Rows with their classes
[ -1  -4   3  10   3  -6  11  -6  -3   5  -5   1   1  -5  -5   8  -2  -4
   2  -8   6  -3  -4  -3   2   3   2  -5   4  -3  -5   0   1  -6   1  -2
   3   8  -2  -5   9  12  -1   3   2  -4  -4  -5   3 -12  -6 -16  -3  -3
   5 -20  -3   1  -2  -1  -9   6  -6  -3  -6   2 -11  18   3   0   1  -2
   1  -9   3 -12   6   3  -1] => Ls
[  4  -2   3  -4  16   8   2   6  -4   5  13   6   0   8  -3   8   3   4
  -5   2  -5   5  11  -4  -9   0   1   2  -7   2  -8  -6   3 -12  -2  -4
   8 -12   4  -9   2  -1   0  -1   3  16   9   3   0   8  17   2   1 -29
  -4   0   2  -4   1  11  -4 -11  -4  24   5  -6   1  -6  -3  21   1   9
  -6   1  -9  12   3  12  -3] => rq
[  7   3  -1 -26   6  -1   2   0  -5   6  15   3  -3  -5 -20   9   5   3
   1   4   3  -2  13  -9 -12   5   2  -9 -18 -11  -4  -6   0   1  -1   2
  13 -10  -1   0   6   5   5  -4  -2  12   2  13  -3   0   9   6  -1   1
  -6 -14  -4  -4  -4  12   8  -8  -2  13   4  -8  -2   5   4  -1  -1  -2
  -5   6  -5  -1  -9  -7 -10] => rq
[ 12   1   7  14  18   2  26   1   6   5  14  -9   0 -23 -22  26   3  -3
  19   3  20  14 -11 -10  15  -9   4 -26  -3 -26  -4   6  15  20   8  -7
   8  52 -13 -38  16  -5   0   2   1   1  -1  -6   3  -9   2 -12   0  -7
 -25  15   8 -10  -7 -27  -9  10  -5  -9   6   2   2  16   0  14   2   4
 -10 -30   1 -12  -5  -7  -9] => lj
[  0   1  -8 -25   6  -7   7  11   0  -7  15  -2 -13  -5 -29  12   5   7
   6  -5   6   3   4   8  -5  -3   5 -15 -11 -12  12  -6  -6  -1   5  -4
   2 -16  -1  -6  23  11   4 -13   1   4  -5  -1   5  -2  -1  -2   6   4
 -21  -5  -2  14  -1 -10  -8  -6  -2  16  10  -2   6  15   0  -2   1  -5
   0 -18 -12 -17   4   4   0] => pz
[  2  -6   0   9  14  -1   0   0  -3   6   9   4  -1   1  -3   0  -5   2
   4  -4  -6   4   0 -11   2  -2   3   0   4  -4  -5  -1   6  11   0  -3
   5 -23  10  -8  -9   9   0  -2   4   6   3  -4 -10  -1  -1  -1  -2   4
   7  -7  -8  -5   1  -2  11   0   7  19   9   5  -3  13  -5   0   0   2
 -20  -1   0   4   5   2  -3] => rq
[ -1   3   0  -8  -4  -3  -9   2   5  -1   1   1   8  10  -7  -5  -4  11
   0   3  31  13  16 -17 -14   3   0   5  -7   3  -4  -9   0   5  -5  -1
   9 -38  11   6  -6  -8   1   5   2   4   8   0 -37   9   7  18  -5   0
  10 -15  -9  -4  -2   3  16  -5  11   9   3  -8   2 -10  -3  26  -3   0
 -12  15  -4   7  -7  -1   1] => rq
[ -6   1  -6 -18  -3 -14   6  -4  -9  -3   8  -3  -1  -8 -12  33  -6  -6
  -2  -3   3   0  -8   5   5  -2   6 -11 -17 -10   6  -7  -1   4   5  -2
  10  11  -3   1   7   5   2 -21  -3   0  -3   2  -5  -6   5   4  -1   1
  -9  -7   3   1   0  -3  -8  -4   0   4   6  -4   1   8   4  -5   5   8
   4  -3   0  -6  -5 -10   1] => pz
[  8   1   1   0  22  -5  -5  -3  -4   4   5  -2  10  -9  -3  23   2  19
   2  -7  -1   9  -5   1  11   3   3  -7  -2 -12  -6  -2   4   5  -8   0
   8  -4   5 -21   9  -8   1   3   1  12   1  -5  -1  -7   2  -5  -5   7
   3   0   0  -1   1 -15   6  -3   6  15   5  -5 -15   0  -4   3   0  11
 -19   1  -3  -7  17  -4   1] => rq
[  7   1   0  -4   2   0 -15   1   0   2  -9  -6   7  -1  -3   3   0  15
  13   9  -4   9  -2   5   0  -8   4   3  11  -4  19   8   0   5 -18   3
   3 -18   4 -25  -9  -8   3   4  -8   3   7   2  -3  -5   4  -2   1  -2
   4  -5  -3   5 -10   7   0   2   4  17   0   3  -1 -10  -6  -5   0   9
   3   2   0   2   2   3  -5] => lj
[  6  -2  -6   0   7   2  10  -5  -4  -3   0  14 -12 -13 -22  27   2  -2
  19   5  -3   5  -4   3   1 -11  -2  -9  -9 -22   3  -4  -2   8   5   1
   6  33  -3 -28  16   5   2   3  -5   0   1  -4   3 -13  11 -11  -2   2
 -22 -52   5 -28  -3 -13 -14  -3  -9   0   3   3   3  26   7  -4   7  -5
   8 -34  -5  -5  -7   0  -4] => lj
[  0   2   0   2  10   1  -5 -28   0  -8  -7   4  -4   3 -13   4  -2  10
   3   5  -4   4   4  -1 -11  -2  -2  10  -5 -10   1 -11  -3  -5   0  -2
  12 -27   6  -8  10  -7  -1   4 -14   0   8  -2  -3  -1   8  -6  -7   6
  12 -12 -32  -2  -2   8   4   1  -1  -8  -3 -10  -3   0   3  -2  -9   9
   8  10   1   7  -4  -1  -1] => rq
[ -2  -8   4  -6  -1  -5  -5   1  -2   5  17   2  -3   3 -13  -2   1  -2
  -4 -11   3  -3   8  -5  -9   9  -3   5  -1   0  -5  -3   1  -5  -6  -5
   0 -30   6   9  22  13   0  -3  -3  10 -11   6  -3  -4  -1   5  -4  10
   4  -6 -15   5  -7   9   6  -2  -5  10   2 -12  -1  12   7  -6  -2  -7
   0   0  -4   3  16  -2  -3] => rq
[  7  -8   1   8  28  10   3  -3 -15   8   0   7   6   6   2  18  -4   8
  -2 -10  -5   5  -2  14  -2   2  -2  13   1 -10 -23   5  -2 -14  -7   8
   6 -29  13   4  -3  16  13  -4 -17   9  -7   0  -3 -20  -4 -10  -6   7
 -28   2 -14   0   2  11   5   0   4   3  -1   0  -9  12   5 -13   2   0
  -3 -18  -8   1  10  18   0] => rq
[ -4  -5 -13 -26  11  -1   1   0  -4   3  12  -3   1 -13  -6   9  -5  -1
   5 -15   7  -4  10   6  15   3   6 -11 -23 -13 -19  -3   5  11  -4  -5
   5   4  -3   3   8  13  -2  -3   6  16  -8  -8   1  10  -7   2  -8   7
 -18  -8 -13   6  -2  -2   3   1  -4  16   5  -7  -1  10   7 -12   7 -17
 -24 -12  -7   2  -1  -6  -3] => pz
[  1  -2   1   2  20   0  -2 -10   3   3   1   0  -8   2  -6  -9  -1   3
  -5   2   0   0   7  -5 -12   5  -1  -3  -5  -8   1  -5   5  -5  -6   2
   7 -17   9   2   1  -6   0   0  -7   7   4  17  -4 -10  -1  -3  -4   4
  -1  -1 -13  -4  -1  23   0  -3  -1   2   1  -5  -3   9   0  -4  -6  -4
   5   9  -4   1  -8  -2   2] => rq
[  6  -5  -8 -47  39 -13  -1  -4 -14   5  24  -7  -7 -15 -14  14   3  17
 -13 -23  15   3   5  -7  13   3   2 -15 -31 -13 -38 -10  16   4 -28  -1
  15  31  -7  10  36   4  -5   2  -4  26  -4 -10   7  14  -2   8 -11  10
 -34 -16  -9  -2  -6   8  17 -15   1  20  22  -7 -13   6   8  -1   2 -11
 -48 -15 -17   9  -4 -19  -8] => rq
[  0  -7  -5 -17  21   3   1   8  -2   1   9  -4  -9 -12  -2   8   2   2
   0   5   3  -3   8 -16   1  -5   9  -7  -7  -4  -8  -7   6  -3  -4   1
   8  45 -11  -1  20   0  -8   3  -6  10   6   6   1  11   4   0  -3  -4
  -6  -9  12  -7   0  19  -3  -6  -5   4  10  -2  -8 -10  -5   8  -5   2
  16   2 -16   5  -3 -11  -3] => lz
[  9   1   7  12  19   8   0   6  -8   4   3  -3   1  -2  17   5  -8   4
   0   2  -4   6  -2   3   9   6   2  -2  11   1 -13   4  -1  -2  -4  -2
   2 -11   0 -10  -8  -5   0   1   3  14 -12  -1  -3   3  -3  -6   3  -5
  -2  13   4  -3   4  -2   2   6   9   1  -2  -5  -5  -4  -1  10  -1   4
 -19  -5  -3  -8   8  10   1] => rq

Rows with their classes
[  6  -4   1  10   3  -2  -2 -37  -5  -7  -4   6   0 -19  26   7 -19  -3
 -11  -2  11 -14 -13   6  -8  -9  12  -1 -11 -23   9  -1 -12  -5  -4  10
 -11  16   1  -3   3 -10 -19   0  -2 -10   9  -3  20   3  -8   1  -2   6
   5   4  14  -5   7   1 -18   0  -2   4  -1  -2  -8  23  -1   0   7   1
   1   7  -9  -1  -6  26  20] => R
[-15  -4   1  -7 -11 -11   4  -1   2 -10   3  -6   0 -33   3  13   7  12
  -5   1   2 -44   5  19  -4   5 -20   9 -14 -15  -7  -2   7  -1  -4  11
   0  17   1   2  -7  -7  -6   8   2   2  -1  11   9   1   9   2   0   1
  18   0 -11   7   0   5   5  -1   0  -3  -4   3  14   6  -3   0   6  -5
   4   6   3   1   4  12 -20] => Q
[ -5  -5   1   1  -1  -7   1 -16  -1 -13   2  -3   0 -18   8   9  -3   7
  -5  -2   6 -44  -3   9  -3   0  -9   7 -15 -17   1  -1  -1  -2  -5   5
  -6  15   0   1  -4  -8  -9   5   0  -1   2   7  16   0  -3   2   1   2
  10   0   0   4   2   4  -6  -2  -4   2  -2  -1   3  10   0   0   6  -2
   2   9   3  -3   2  18 -13] => G
[-10   6  -1 -14  -3  -6   8   0   0  -9  -1   1  -3 -26   6  -2  -1  -2
  -9  -2   3 -44  -2  16  -5  -3  -4   7 -13 -17  -5   0  -3  -8  -5   4
  -1  10   6   1   2  -3 -17   5   3  -5   6  -2   4   5   3   0  -6   2
  10   7   2  -1   7   1   5   0  15   2  -2  -4   5  13  -2  -6   3  -3
   2  -5   4   6  -1  10  22] => N
[ -6  -6   0   1  -5  -8   0 -10  -1 -10   3  -3   0 -20   9   9  -2   7
  -5  -4   5 -44  -1  11  -3   1  -9   5  -9 -13  -1   0   0   0  -3   7
  -4  16   0   0  -4  -7  -6   4   1  -2  -1   5  12   0   0   3   2   2
  10   0  -1   2   1   2  -4  -1  -4  -2  -3   0   6   9  -2   1   5  -1
   5   9   0  -4   2  15 -11] => G
[  3  -3   0   0   3  -1  -2 -14  -3  -4   0   1   0  -3   3   5  -6   1
  -2  -2   2 -15  -7   3  -2  -6   1   2  -9  -9   3   1  -3   0  -3   2
  -4   8   0   1   0  -5  -8   0  -2  -3   3   3  10   1  -3   0   1   2
   4   1   4   1   2   2  -5   0   2   3  -1  -3  -4   8   2  -2   2   1
   0   2  -1  -2  -1  12   4] => A
[-10   6  -2 -16   2  -5   5   5   4 -12   4   1   1 -14  -2  -6   1   1
  -9  -1   1 -44  -5  14  -1  -2 -12   7 -15 -19  -6   0  -3  -6  -7   2
   0   4   4   2   2  -1 -22   2   3  -1   8   2   6   8   6   1  -4   2
  10   5  -2   3   9   5   4  -1   9   5   4  -6   4   7   1  -5   2  -2
  -2  -6  15   4   0   6   9] => N
[ -2  -6   0  -6  12  -3  -1 -17   0 -12   5   1  -2  -4   5   0  -7   3
  -4  -1   6 -44 -12   9  -1  -3  -7   2 -20 -18  -2  -2  -6  -2  -8   6
  -8   6  -1   2   0  -5 -21   3   0  -1  10   6  22   4   1   0   3   2
   9   3   2   6   7   9  -8  -2  -4  12   3  -7  -8  10   7  -2   4   2
  -1   5  10  -2   0  18  -5] => A
[-13   1   1  -6  -9  -9   7  -2   0 -13   3  -3   2 -29   6   6   4   7
 -11  -1   2 -44   1  15  -3   2 -14   8  -8 -20  -5  -1   2  -3  -6   7
  -2  15   2   1  -2  -6 -11   5   0  -1   2   5   8   2   2   1  -1   0
  13   2  -5   3   4   0   0  -2   3  -5  -5   0   9   7  -2  -1   6  -4
   2   4   5   1   3  13  -7] => D
[ -8   6  -1  -6 -10  -4   4   1  -2  -4  -1   0   2 -21   4   5   2   0
  -3   0   2 -34   6  10  -3   1  -4   5  -7  -4  -4  -1   0  -4  -1   5
   4  11   3   2  -1  -5  -5   2   0  -7  -1   0  -1   2   2   0  -2   1
   9   3  -3  -1   2   0   8   1  10  -2  -1   1   9   8  -2  -2   2  -3
   2   0   1   7   3   6   7] => F
[ -4  -6   2  -7  10  -5  -1 -23   0 -15   4   3  -2 -11   8   3 -10   4
  -6  -1   9 -44 -13  13  -2  -6 -10   4 -27 -24   0  -1 -10  -3  -9   6
  -8  12   1   3   5  -9 -26   2   0  -4  10   7  26   8  -1   0   2   3
  11   3   4   6   8  12  -8  -2  -2  13   2  -9  -6  16   3  -2   6   2
   0   6   9  -2   0  25  -3] => A
[ -8  -4   1  -4  -7  -8   2   0  -1  -9   2  -6   1 -18  -1  10   6   7
  -1   1   3 -44   4  10  -1   4 -14   7  -8  -5  -4  -2   5   1  -3   5
  -1  13   0   1  -6  -5   0   4  -1   0  -2   9   5  -1   2   0   1   0
  12  -2 -10   4  -2   6   5  -1  -3  -2  -3   2  11   3  -3   0   5  -4
  -1   6   3   1   4   8 -20] => D

Rows, each with its class
[  0  -3   3   4  -7   0  -7   0   3  -3  -7   6  -2   2  20   2   2  -1
   2   0   5   1   3   8   0   2  -1  -4   2   7   3   4  -2 -12  -1  -5
  -6   6  -1  -1  11   7   1   0   5   3   6   0   1  -2   7   6  -4   1
  -5   6   6   1  -3  -5  -2   0   1   4  -2   5   1  -3  -3   1   1  -7
   1   7   1  -9   0 -10   4] => Lm
[  3   0   4   6  -5   1  -6  -8   4   5  -5  10  -6  -2  22   3   3  -2
   3   0   7  -3   4   8 -16  -5   3  -1  15   2   5  -2   3 -28   0  -1
   1   1   2  -4   3   7   1   1   4   4  11  -1   1  -3   9  -5  -8  -2
  -4   4   9  -2  14  -2   7  -4  -1 -10  -3   4   0   4  -2   0  -9  -1
  -1   4   0 -20   2  -5   0] => Sl
[ -2   2   1   3   3   1  -3   6  -6  -4   0  -3  -4   0  17  -3   4  -3
   6   1   1  -2   5  10  -1   3  -2  -2   1   1   3   0   1 -20  -6  -1
   0  -5  -5  -5   4   3   0   2  11   4  -4   4   2   0  13  13  -7  -5
  -8  -4   3   1   0  -4   0  -1   5  -4  -6  11   3   2  -6   2  -7  -1
  -3   1   2  -8  -2 -13   2] => rl
[ -1  -5   1   0   2   2 -10  -3  20   4  -7  -5   2  -5  -7   9   2  -3
   1  -5   4   1  -3   4  12  -3   8   2  13  19  10  -8  -5 -20  -2  -4
   5  -3   6 -12   2   1  -1   5  -1  -8  23 -10  -1   6  -1 -16  -5  -2
   2   8   5  -4   3   4  14   7  16  -4  -5  -5  -3   1 -12  -4  -7   4
  -6   5   7 -21  -2  -8   0] => Tc
[  2  -1  -3   3   0   4  -1 -13  15  16 -12   1  -4  -2   9  -7  -1   1
   1  -2   5  -1  -4   2   3   6   7  -1   5   5   9  -2  -7 -28   2  -3
   0   3   5  -4   2   3   8   5   0   2  20  -1  -6   3   0 -23 -13  -1
   4  12   4   3   3   3   3   5   9   3  -3  -7   8   1  -3   4  -5   8
  -5   8   5 -17  -5  -1  -2] => Tc
[ -8  -4  -1   9   2   0  -7   5   5 -10  -4 -10   0  -5   5  -1   9  -5
   6   1   0   1  -1   8   7  -2  -4  -4   6  13  11 -11  10 -28  -5  -5
  10  -9  -7 -12   9   8  -5   6   8  -1  11  -9   5   1   6   7  -2  -5
  -4   2   3  23   1  -2   5   2  15  -8  -2   2  -1   2 -14  -1 -11  -1
  -2  -1   5 -25  -1  -5   2] => Sl
[ -4   4   1   8  -1   1  -7   1  -1  -3  -3  -3  -4  -1  19  -2   6  -3
   6  -1  -1  -1   5   5  -1   1   3  -4   5 -22   5  -3   3 -19  -5   1
   3  -6  -6  -4  10   5  -4  -1   6   4   4  -1   3  -2  12   9  -1  -2
  -7   2   7  -1   0  -5   4   1   1  -9  -4  13   1   7   1   1 -10  -4
   2   2  -2 -14   1  -8   1] => rl
